Below are the code and all the weights of a small trained network. Each question names an input and a target symbol and asks about switching units off, where a switched-off unit gives its printed mean instead of its output.

import numpy as np


def w(rows, s, z=0):
    codes = np.array(rows[::2]) - 128.0
    scale = np.full(codes.shape[1], s)
    scale[-1] = z or s
    return codes * scale


def softmax(a):
    e = np.exp(a - a.max(-1, keepdims=True))
    return e / e.sum(-1, keepdims=True)


def log_softmax(a):
    a = a - a.max(-1, keepdims=True)
    return a - np.log(np.exp(a).sum(-1, keepdims=True))


def net(x, mask):
    ids = ['αβδεζηθλμξπστφψω'.index(c) for c in x.split()]
    T = len(ids)
    res = E[ids] + P[:T]
    u = 0
    for l in range(3):
        r = res
        for j in range(3):
            rows = slice(3 * j, 3 * j + 3)
            q, k, v = (r @ M[l][rows].T for M in (Q, K, V))
            z = softmax(np.where(np.tri(T) > 0, q @ k.T / 3**0.5, -1e9)) @ v
            o = O[l][rows]
            res = res + np.where(mask[u + j], z, o[:, -1]) @ o[:, :-1]
        u += 3
    return log_softmax(res[-1] @ U[:, :-1].T + U[:, -1])


Q, K, V, O = {}, {}, {}, {}
E = w([
[191,51,63,117,143],'α',
[184,24,89,153,127],'β',
[192,156,185,168,109],'δ',
[154,154,157,135,139],'ε',
[234,90,62,169,146],'ζ',
[156,61,76,221,160],'η',
[152,187,181,207,179],'θ',
[178,217,143,145,203],'λ',
[128,153,176,118,196],'μ',
[89,139,167,83,212],'ξ',
[177,155,154,44,197],'π',
[157,79,30,146,249],'σ',
[83,174,167,172,222],'τ',
[106,17,106,105,218],'φ',
[95,97,234,152,167],'ψ',
[176,92,230,72,143],'ω',
],0.013)
P = w([
[59,169,101,121,7],'0',
[108,135,111,145,63],'1',
[94,134,138,149,77],'2',
[112,127,139,151,105],'3',
[133,94,126,145,131],'4',
[136,95,146,149,146],'5',
[145,101,161,150,162],'6',
[148,100,175,152,178],'7',
[159,101,190,150,195],'8',
[162,95,209,143,204],'9',
[164,97,220,143,217],'10',
[166,90,238,141,231],'11',
],0.013)
Q[0] = w([
[107,140,117,113,62],'L0H1',
[163,160,188,158,109],'L0H1',
[79,125,110,154,161],'L0H1',
[182,66,114,176,109],'L0H2',
[106,122,94,150,128],'L0H2',
[89,127,150,119,94],'L0H2',
[248,72,172,141,229],'L0H3',
[111,186,173,145,147],'L0H3',
[172,171,61,117,122],'L0H3',
],0.013)
K[0] = w([
[116,171,104,120,47],'L0H1',
[116,95,160,177,104],'L0H1',
[106,166,126,134,167],'L0H1',
[181,81,150,142,104],'L0H2',
[153,108,107,149,129],'L0H2',
[91,119,114,153,144],'L0H2',
[163,85,173,191,253],'L0H3',
[200,103,121,72,144],'L0H3',
[63,170,102,155,155],'L0H3',
],0.013)
V[0] = w([
[121,160,49,195,179],'L0H1',
[175,162,158,195,128],'L0H1',
[2,123,148,74,159],'L0H1',
[81,127,73,147,71],'L0H2',
[92,140,140,172,207],'L0H2',
[94,88,138,149,122],'L0H2',
[105,161,157,93,133],'L0H3',
[45,88,142,250,91],'L0H3',
[78,147,147,194,93],'L0H3',
],0.0051)
O[0] = w([
[122,92,153,58,58,67],'L0H1',
[130,50,206,94,122,239],'L0H1',
[252,178,179,131,73,5],'L0H1',
[147,237,190,34,25,10],'L0H2',
[187,44,88,84,143,110],'L0H2',
[136,157,101,100,149,165],'L0H2',
[123,194,138,121,132,68],'L0H3',
[79,93,136,254,96,113],'L0H3',
[96,142,198,240,134,24],'L0H3',
],0.0037,0.0012)
Q[1] = w([
[73,163,250,40,113],'L1H1',
[159,96,213,158,152],'L1H1',
[109,96,144,157,234],'L1H1',
[120,192,101,116,84],'L1H2',
[192,120,114,186,123],'L1H2',
[85,116,107,213,180],'L1H2',
[93,95,96,132,194],'L1H3',
[155,134,187,161,186],'L1H3',
[224,102,139,125,144],'L1H3',
],0.012)
K[1] = w([
[122,84,137,87,46],'L1H1',
[193,108,231,120,168],'L1H1',
[143,71,135,113,248],'L1H1',
[107,128,105,87,49],'L1H2',
[113,108,180,152,149],'L1H2',
[85,79,196,83,187],'L1H2',
[155,90,184,118,131],'L1H3',
[144,128,160,170,173],'L1H3',
[185,101,148,143,175],'L1H3',
],0.014)
V[1] = w([
[55,176,114,78,147],'L1H1',
[1,50,116,73,114],'L1H1',
[73,152,111,152,148],'L1H1',
[52,157,67,177,218],'L1H2',
[181,142,161,141,132],'L1H2',
[216,169,119,200,92],'L1H2',
[62,105,169,62,112],'L1H3',
[85,197,154,139,95],'L1H3',
[200,164,98,157,145],'L1H3',
],0.0086)
O[1] = w([
[112,181,95,135,137,2],'L1H1',
[254,165,130,145,124,51],'L1H1',
[116,160,105,170,165,52],'L1H1',
[128,171,107,185,167,126],'L1H2',
[123,133,137,154,122,197],'L1H2',
[49,137,110,114,136,136],'L1H2',
[194,182,115,157,108,87],'L1H3',
[179,149,158,104,103,18],'L1H3',
[40,99,108,114,115,155],'L1H3',
],0.0085,0.0034)
Q[2] = w([
[173,63,68,148,180],'L2H1',
[76,198,178,85,128],'L2H1',
[37,68,81,126,152],'L2H1',
[47,149,112,129,95],'L2H2',
[146,18,79,223,107],'L2H2',
[112,193,242,147,57],'L2H2',
[162,247,199,88,128],'L2H3',
[67,186,200,113,56],'L2H3',
[90,142,111,137,156],'L2H3',
],0.011)
K[2] = w([
[95,72,159,95,182],'L2H1',
[104,129,53,120,96],'L2H1',
[168,109,145,151,174],'L2H1',
[138,135,157,113,66],'L2H2',
[136,128,189,102,238],'L2H2',
[111,174,70,122,11],'L2H2',
[112,139,67,170,10],'L2H3',
[146,187,78,118,45],'L2H3',
[150,97,137,112,107],'L2H3',
],0.014)
V[2] = w([
[134,79,63,56,101],'L2H1',
[89,198,81,108,182],'L2H1',
[174,153,63,208,181],'L2H1',
[118,169,90,161,199],'L2H2',
[98,205,127,33,171],'L2H2',
[128,96,53,113,149],'L2H2',
[250,197,171,88,162],'L2H3',
[138,96,165,187,146],'L2H3',
[178,131,137,71,151],'L2H3',
],0.015)
O[2] = w([
[142,135,189,196,173,110],'L2H1',
[121,65,175,124,91,1],'L2H1',
[251,95,151,110,108,65],'L2H1',
[81,74,106,149,87,104],'L2H2',
[86,72,155,109,181,43],'L2H2',
[103,131,154,174,88,114],'L2H2',
[177,99,92,156,159,123],'L2H3',
[129,164,91,119,97,225],'L2H3',
[154,134,124,191,141,153],'L2H3',
],0.014,0.0074)
U = w([
[192,157,205,153,169,175],'α',
[203,206,165,120,146,92],'β',
[114,189,110,60,169,31],'δ',
[157,141,139,69,173,125],'ε',
[106,188,201,148,122,164],'ζ',
[169,200,122,88,64,126],'η',
[108,148,84,46,117,68],'θ',
[79,88,139,98,144,159],'λ',
[160,100,104,82,162,144],'μ',
[196,72,102,101,179,160],'ξ',
[144,76,162,173,206,139],'π',
[163,77,170,190,86,168],'σ',
[167,74,70,64,108,149],'τ',
[255,129,109,152,135,96],'φ',
[186,161,24,53,145,2],'ψ',
[125,176,50,166,229,125],'ω',
],0.0055,0.0071)

Each question gives the input, a string of symbols that net reads in full, and the target symbol t.
The units are the heads (3 rows each of Q, K, V and O). Each row of codes is followed by its name. A weight is (code - 128) times the scale printed after its matrix; where a second scale follows, it is the last column's (O and U).
mask holds one flag per head, layer by layer. A switched-off head (its flag False) gives its mean, the last column of its rows in O, instead of its output. The means were averaged over made-up inputs and are rounded, as every weight is.
A unit's drop is (log p(t) with every unit on - log p(t) with that unit switched off) / (log p(t) with every unit on - log p(t) with every unit switched off).
The circuit of an input: a set's keep is (log p(t) with only the set's units on - log p(t) with every unit switched off) / (log p(t) with every unit on - log p(t) with every unit switched off). Starting from all 9 units, units are removed one at a time, each time the one whose removal leaves the highest keep (on an exact tie, the one counted first), for as long as the keep stays at least 0.8.
circuit, biggest first: the units of the circuit, biggest drop first
most important unit: the unit with the biggest drop
heads that matter: for each layer, one digit per head in row order, 1 if its drop is at least 0.15 and else 0, layers parted by /
input ζ η η ω ω ω ε ζ α, target ζ: heads that matter : 010 / 101 / 111
input β ζ δ ζ ζ σ, target σ: heads that matter : 000 / 000 / 110
input α η η η α, target η: circuit, biggest first : L2H3; L2H2
input ζ ζ δ τ, target ζ: most important unit : L2H3
input ξ δ ψ α η ω ω σ ω η, target ω: heads that matter : 000 / 100 / 101
input λ β ζ η, target η: circuit, biggest first : L2H3; L2H2
input φ δ τ μ τ ω β, target ω: heads that matter : 000 / 100 / 100
input ε ψ δ η, target ψ: heads that matter : 001 / 001 / 110
input α ε η η η ξ ω ω, target η: heads that matter : 001 / 000 / 011
input θ ξ ζ ξ ζ β α π τ ζ, target τ: circuit, biggest first : L2H1; L2H2
input ζ ω ω ω, target ζ: heads that matter : 000 / 010 / 101
input ζ β ω π, target ζ: heads that matter : 000 / 010 / 101
input η ε ω ω τ τ ω ω ψ ω ω, target ω: circuit, biggest first : L0H2; L2H1; L2H3; L1H1
input σ ζ τ α λ ζ π ζ, target π: circuit, biggest first : L2H2; L2H1; L0H3; L2H3
input ζ ω ω α ζ, target ω: circuit, biggest first : L2H1
input α ω η ω ζ α θ ζ, target θ: circuit, biggest first : L2H3; L1H1; L1H3
input ω ω λ ξ δ, target ω: circuit, biggest first : L1H2; L2H1
input ω θ τ ξ, target ω: circuit, biggest first : L1H3; L1H2; L2H3; L2H1
input ω δ μ λ β η η ζ α ζ α σ, target σ: circuit, biggest first : L2H2; L2H1; L1H3
input ε ψ α ε ζ α, target ζ: most important unit : L2H3
input σ ψ δ ζ η ω φ, target ω: circuit, biggest first : L2H1; L1H1; L1H3
input δ β ω β τ φ ψ η ω ζ, target ω: circuit, biggest first : L2H1; L1H1
input λ ζ ω α ζ μ ω λ ζ ζ, target λ: circuit, biggest first : L1H3; L1H1; L2H3; L0H2
input ξ ω ω, target ξ: circuit, biggest first : L1H3; L2H3; L1H1; L2H2
input ω η ψ ω, target ω: circuit, biggest first : L2H1; L1H2
input φ α τ, target φ: heads that matter : 000 / 101 / 101
input λ λ ω ξ ω η, target ω: most important unit : L2H1
input σ λ α τ ζ α λ φ α η, target φ: heads that matter : 000 / 110 / 100
input δ η α, target η: heads that matter : 001 / 100 / 011
